Below are the code and all the weights of a small trained network. Each question names an input and a class and asks about switching units off, where a switched-off unit gives its printed mean instead of its output.

import numpy as np


def w(rows, s, z=0):
    codes = np.array(rows[::2]) - 128.0
    scale = np.full(codes.shape[1], s)
    scale[-1] = z or s
    return codes * scale


def f(y):
    return y / 2 * (1 + np.tanh(0.7978845608 * (y + 0.044715 * y**3)))


def log_softmax(a):
    a = a - a.max(-1, keepdims=True)
    return a - np.log(np.exp(a).sum(-1, keepdims=True))


def net(x, mask):
    res = np.array(x, float).reshape(1, 5) / 4 @ E
    y = f(res @ A[0][:, :-1].T + A[0][:, -1])
    res = res + np.where(mask, y, B[0][:, -1]) @ B[0][:, :-1]
    return log_softmax(res[-1] @ U[:, :-1].T + U[:, -1])


A, B = {}, {}
E = w([
[187,178,7],'x0',
[119,11,72],'x1',
[254,99,178],'x2',
[129,128,127],'x3',
[129,128,129],'x4',
],0.0068)
A[0] = w([
[209,104,165,88],'N0',
[27,115,182,141],'N1',
[66,149,90,77],'N2',
[111,174,10,173],'N3',
[129,136,135,216],'N4',
[209,113,146,93],'N5',
[131,53,121,140],'N6',
[132,178,153,79],'N7',
[138,49,66,134],'N8',
[131,192,160,83],'N9',
[124,69,108,100],'N10',
[226,158,57,187],'N11',
[182,120,157,81],'N12',
[138,169,155,78],'N13',
[138,200,172,118],'N14',
[121,50,112,90],'N15',
[139,221,146,117],'N16',
[69,162,115,86],'N17',
[151,55,224,138],'N18',
[18,157,94,146],'N19',
[123,83,156,253],'N20',
[122,214,182,95],'N21',
[111,117,222,91],'N22',
[173,169,84,113],'N23',
[92,120,228,103],'N24',
[67,155,120,61],'N25',
],0.013,0.008)
B[0] = w([
[194,85,90,175],'N0',
[122,110,184,213],'N1',
[205,31,124,159],'N2',
[90,101,214,255],'N3',
[131,208,143,197],'N4',
[181,44,129,169],'N5',
[77,177,48,181],'N6',
[89,74,14,136],'N7',
[92,160,102,205],'N8',
[110,120,16,150],'N9',
[112,161,4,151],'N10',
[60,119,205,252],'N11',
[187,65,65,144],'N12',
[138,99,36,132],'N13',
[76,156,62,178],'N14',
[74,120,50,162],'N15',
[72,103,106,187],'N16',
[189,95,101,153],'N17',
[100,107,174,219],'N18',
[228,118,150,235],'N19',
[122,188,160,245],'N20',
[110,128,53,181],'N21',
[111,96,142,174],'N22',
[64,47,171,167],'N23',
[64,85,130,189],'N24',
[193,1,57,141],'N25',
],0.0079,0.0078)
U = w([
[88,124,53,143],'0',
[222,49,137,169],'1',
[132,151,163,228],'2',
[136,148,166,203],'3',
[95,90,184,4],'4',
[194,215,139,65],'5',
[248,199,79,2],'6',
],0.016,0.0099)

Each question gives the input, the list of numbers given to net, and the class t.
The units are the neurons (one row each of A and B). Each row of codes is followed by its name. A weight is (code - 128) times the scale printed after its matrix; where a second scale follows, it is the last column's (A, B and U).
mask holds one flag per neuron, in row order. A switched-off neuron (its flag False) gives its mean, the last column of its row in B, instead of its output. The means were averaged over made-up inputs and are rounded, as every weight is.
A unit's drop is (log p(t) with every unit on - log p(t) with that unit switched off) / (log p(t) with every unit on - log p(t) with every unit switched off).
The circuit of an input: a set's keep is (log p(t) with only the set's units on - log p(t) with every unit switched off) / (log p(t) with every unit on - log p(t) with every unit switched off). Starting from the 12 units with the biggest drops (on a tie, the unit counted first), units are removed one at a time, each time the one whose removal leaves the highest keep (on an exact tie, the one counted first), for as long as the keep stays at least 0.8.
units of the circuit, in order: the units of the circuit, biggest drop first
most important unit: the unit with the biggest drop
k most important neurons: the k neurons with the biggest drops, biggest first
drop of u: that unit's drop, to one decimal
input [4,-7,-8,8,6], class 1: units of the circuit, in order : (N19; N2; N25)
input [1,-7,8,2,4], class 1: units of the circuit, in order : (N5)
input [6,-2,5,1,5], class 4: units of the circuit, in order : (N11; N23)
input [-3,-5,7,4,-6], class 1: units of the circuit, in order : (N0; N5)
input [8,7,-4,-2,3], class 4: 2 most important neurons : (N3; N11)
input [7,1,4,0,-5], class 4: units of the circuit, in order : (N11; N23)
input [8,0,-3,-1,5], class 4: units of the circuit, in order : (N3; N11)
input [8,8,3,0,1], class 0: 4 most important neurons : (N10; N8; N6; N15)
input [-7,0,-7,0,5], class 1: 2 most important neurons : (N19; N25)
input [3,-4,7,-2,-2], class 1: 3 most important neurons : (N5; N0; N12)
input [8,3,-7,2,3], class 4: 2 most important neurons : (N3; N11)
input [8,-7,-8,-6,3], class 1: 2 most important neurons : (N19; N2)
input [7,6,4,-2,-2], class 4: 3 most important neurons : (N11; N3; N23)
input [6,5,-2,5,-6], class 3: most important unit : N3
input [5,-7,-2,-7,4], class 0: drop of N21 : 0.2
input [-7,1,-7,-6,1], class 1: drop of N19 : 0.4
input [5,-7,-4,-1,0], class 0: drop of N9 : 0.3
input [8,-3,0,0,-5], class 4: drop of N23 : 0.2
